[[ 21.5 -41.1  21.6  23.1 -21.4]
 [-24.9 -34.9  18.2 -18.0  39.6]
 [ 33.0 -46.3  37.4  32.9  18.3]
 [  7.6   2.1 -42.3   7.7 -25.3]
 [ 40.0 -12.0  20.9 -41.3  49.6]
 [ -8.9  19.6 -12.3  -6.5 -28.6]
 [ 44.8 -14.3  12.2  39.5   8.9]
 [ 12.7 -47.2   8.8  11.9 -27.7]
 [-23.0   0.0  17.4 -26.9  13.8]
 [ 38.6  27.7  23.9 -46.3  44.7]
 [-18.0  16.4  30.3  33.2 -31.7]
 [-25.9 -16.0  -6.3 -37.2 -18.7]]
->
[[-25.9 -16.0  -6.3 -37.2 -18.7]
 [-18.0  16.4  30.3  33.2 -31.7]
 [ 38.6  27.7  23.9 -46.3  44.7]
 [-23.0   0.0  17.4 -26.9  13.8]
 [ 12.7 -47.2   8.8  11.9 -27.7]
 [ 44.8 -14.3  12.2  39.5   8.9]
 [ -8.9  19.6 -12.3  -6.5 -28.6]
 [ 40.0 -12.0  20.9 -41.3  49.6]
 [  7.6   2.1 -42.3   7.7 -25.3]
 [ 33.0 -46.3  37.4  32.9  18.3]
 [-24.9 -34.9  18.2 -18.0  39.6]
 [ 21.5 -41.1  21.6  23.1 -21.4]]

[[-64.7  -0.7]
 [ 33.5 -50.8]
 [ 17.8 -24.0]
 [  8.4 -32.2]
 [  7.9 -22.7]
 [  0.0  -0.1]
 [ 17.8 -24.7]
 [-13.0 -26.6]
 [ 18.1  14.3]
 [ 11.8 -25.3]
 [-32.0  -8.2]
 [-28.2  -5.4]]
->
[[-28.2  -5.4]
 [-32.0  -8.2]
 [ 11.8 -25.3]
 [ 18.1  14.3]
 [-13.0 -26.6]
 [ 17.8 -24.7]
 [  0.0  -0.1]
 [  7.9 -22.7]
 [  8.4 -32.2]
 [ 17.8 -24.0]
 [ 33.5 -50.8]
 [-64.7  -0.7]]

[[ 11.6  -9.1  16.5  -6.7 -20.4 -19.6   5.8 -17.7  15.7 -22.8  -1.6   7.3
    2.8]
 [ 14.9  14.1 -20.8  -2.1  12.3  11.0   6.6  14.9  15.3  23.3   5.4  -2.6
   22.9]
 [-21.4 -12.7 -38.6 -20.2 -19.5  26.5   7.7 -10.2  45.0  45.3 -40.5 -13.6
   26.9]
 [ 24.7  22.9 -50.8   1.6 -41.9  22.4 -65.2  44.8 -12.5  -3.2  11.4  22.4
   30.5]]
->
[[ 24.7  22.9 -50.8   1.6 -41.9  22.4 -65.2  44.8 -12.5  -3.2  11.4  22.4
   30.5]
 [-21.4 -12.7 -38.6 -20.2 -19.5  26.5   7.7 -10.2  45.0  45.3 -40.5 -13.6
   26.9]
 [ 14.9  14.1 -20.8  -2.1  12.3  11.0   6.6  14.9  15.3  23.3   5.4  -2.6
   22.9]
 [ 11.6  -9.1  16.5  -6.7 -20.4 -19.6   5.8 -17.7  15.7 -22.8  -1.6   7.3
    2.8]]

[[ 48.6   2.1  39.5 -30.9   9.5  16.8 -19.4  22.7 -13.9  67.9  -8.1  21.9]
 [-44.1  -1.4 -38.3  27.6 -10.1  -8.6  10.0 -24.4  13.7 -62.1  12.1 -27.8]
 [-39.5   0.0 -33.0  27.6 -11.3  -9.0  13.7 -17.8  14.7 -54.2  11.2 -25.6]]
->
[[-39.5   0.0 -33.0  27.6 -11.3  -9.0  13.7 -17.8  14.7 -54.2  11.2 -25.6]
 [-44.1  -1.4 -38.3  27.6 -10.1  -8.6  10.0 -24.4  13.7 -62.1  12.1 -27.8]
 [ 48.6   2.1  39.5 -30.9   9.5  16.8 -19.4  22.7 -13.9  67.9  -8.1  21.9]]

[[-59.6   2.2  -8.7 -22.0  51.2  23.0   8.1]
 [ -6.2  -4.8  -7.5  10.9 -12.0 -29.0  10.8]
 [ -8.3  27.7  10.9   4.8  -4.4  20.2 -10.9]
 [  0.1   0.6  -5.2   0.7  -7.1   9.3   0.3]
 [ -0.2   2.2   4.8  -1.0 -14.0   4.7  -5.0]
 [-10.6   8.0  -5.2  -3.6  -9.8 -13.5  13.8]
 [ 25.1  -9.5 -27.2  -6.3 -14.6 -66.3  61.3]
 [  3.3  -7.2  -0.1   0.1   9.8   0.4   1.8]
 [ -1.3   6.8   3.3  -6.2   8.6  -1.6   3.8]]
->
[[ -1.3   6.8   3.3  -6.2   8.6  -1.6   3.8]
 [  3.3  -7.2  -0.1   0.1   9.8   0.4   1.8]
 [ 25.1  -9.5 -27.2  -6.3 -14.6 -66.3  61.3]
 [-10.6   8.0  -5.2  -3.6  -9.8 -13.5  13.8]
 [ -0.2   2.2   4.8  -1.0 -14.0   4.7  -5.0]
 [  0.1   0.6  -5.2   0.7  -7.1   9.3   0.3]
 [ -8.3  27.7  10.9   4.8  -4.4  20.2 -10.9]
 [ -6.2  -4.8  -7.5  10.9 -12.0 -29.0  10.8]
 [-59.6   2.2  -8.7 -22.0  51.2  23.0   8.1]]

[[  4.6  32.5  43.6  19.8  20.4 -12.2  -7.9  -2.5 -16.6]
 [-10.3  32.2 -16.8   1.4  27.1  15.9  14.7 -18.4  19.6]
 [-13.0 -26.5  36.3  42.9  42.0 -33.3  12.6   4.7 -29.7]
 [ 24.7 -48.7  30.9  -4.7 -21.0 -26.7  -5.2  -2.6 -36.8]
 [  7.9  -5.4   0.7  -4.0   1.0  -1.2   2.6  -9.0  -1.9]
 [-39.6   4.8   1.2 -19.7   4.9   3.1  -6.8  13.3 -27.5]]
->
[[-39.6   4.8   1.2 -19.7   4.9   3.1  -6.8  13.3 -27.5]
 [  7.9  -5.4   0.7  -4.0   1.0  -1.2   2.6  -9.0  -1.9]
 [ 24.7 -48.7  30.9  -4.7 -21.0 -26.7  -5.2  -2.6 -36.8]
 [-13.0 -26.5  36.3  42.9  42.0 -33.3  12.6   4.7 -29.7]
 [-10.3  32.2 -16.8   1.4  27.1  15.9  14.7 -18.4  19.6]
 [  4.6  32.5  43.6  19.8  20.4 -12.2  -7.9  -2.5 -16.6]]

[[ -0.8  12.3   9.8  14.6  17.6]
 [-66.4 -15.8  11.0   0.3  17.6]
 [-24.4   8.1   2.7  16.5  17.0]
 [-25.7 -16.1  11.0  16.5  -5.9]
 [ 47.7   7.4 -16.0 -28.8   5.9]
 [ 49.3   6.4 -18.2 -31.8   6.5]
 [ 40.2  12.3  -4.8 -15.2   6.0]
 [-64.9 -17.0  -5.3   7.4  -4.3]
 [-66.4 -17.0  -4.7   5.4  -0.9]
 [ 54.4   4.9  -7.3 -27.7  -5.9]
 [ 54.4   4.7 -19.1 -33.1   6.8]
 [ 50.3   5.9 -19.1 -33.1   6.7]]
->
[[ 50.3   5.9 -19.1 -33.1   6.7]
 [ 54.4   4.7 -19.1 -33.1   6.8]
 [ 54.4   4.9  -7.3 -27.7  -5.9]
 [-66.4 -17.0  -4.7   5.4  -0.9]
 [-64.9 -17.0  -5.3   7.4  -4.3]
 [ 40.2  12.3  -4.8 -15.2   6.0]
 [ 49.3   6.4 -18.2 -31.8   6.5]
 [ 47.7   7.4 -16.0 -28.8   5.9]
 [-25.7 -16.1  11.0  16.5  -5.9]
 [-24.4   8.1   2.7  16.5  17.0]
 [-66.4 -15.8  11.0   0.3  17.6]
 [ -0.8  12.3   9.8  14.6  17.6]]

[[  8.4  -8.5  -8.5   8.7  -2.8   1.8   3.1]
 [-28.6  14.2 -14.1  -5.2  10.6 -16.0 -11.7]
 [-48.8  -8.4  -5.9   9.3  -1.6  -9.1 -23.6]]
->
[[-48.8  -8.4  -5.9   9.3  -1.6  -9.1 -23.6]
 [-28.6  14.2 -14.1  -5.2  10.6 -16.0 -11.7]
 [  8.4  -8.5  -8.5   8.7  -2.8   1.8   3.1]]
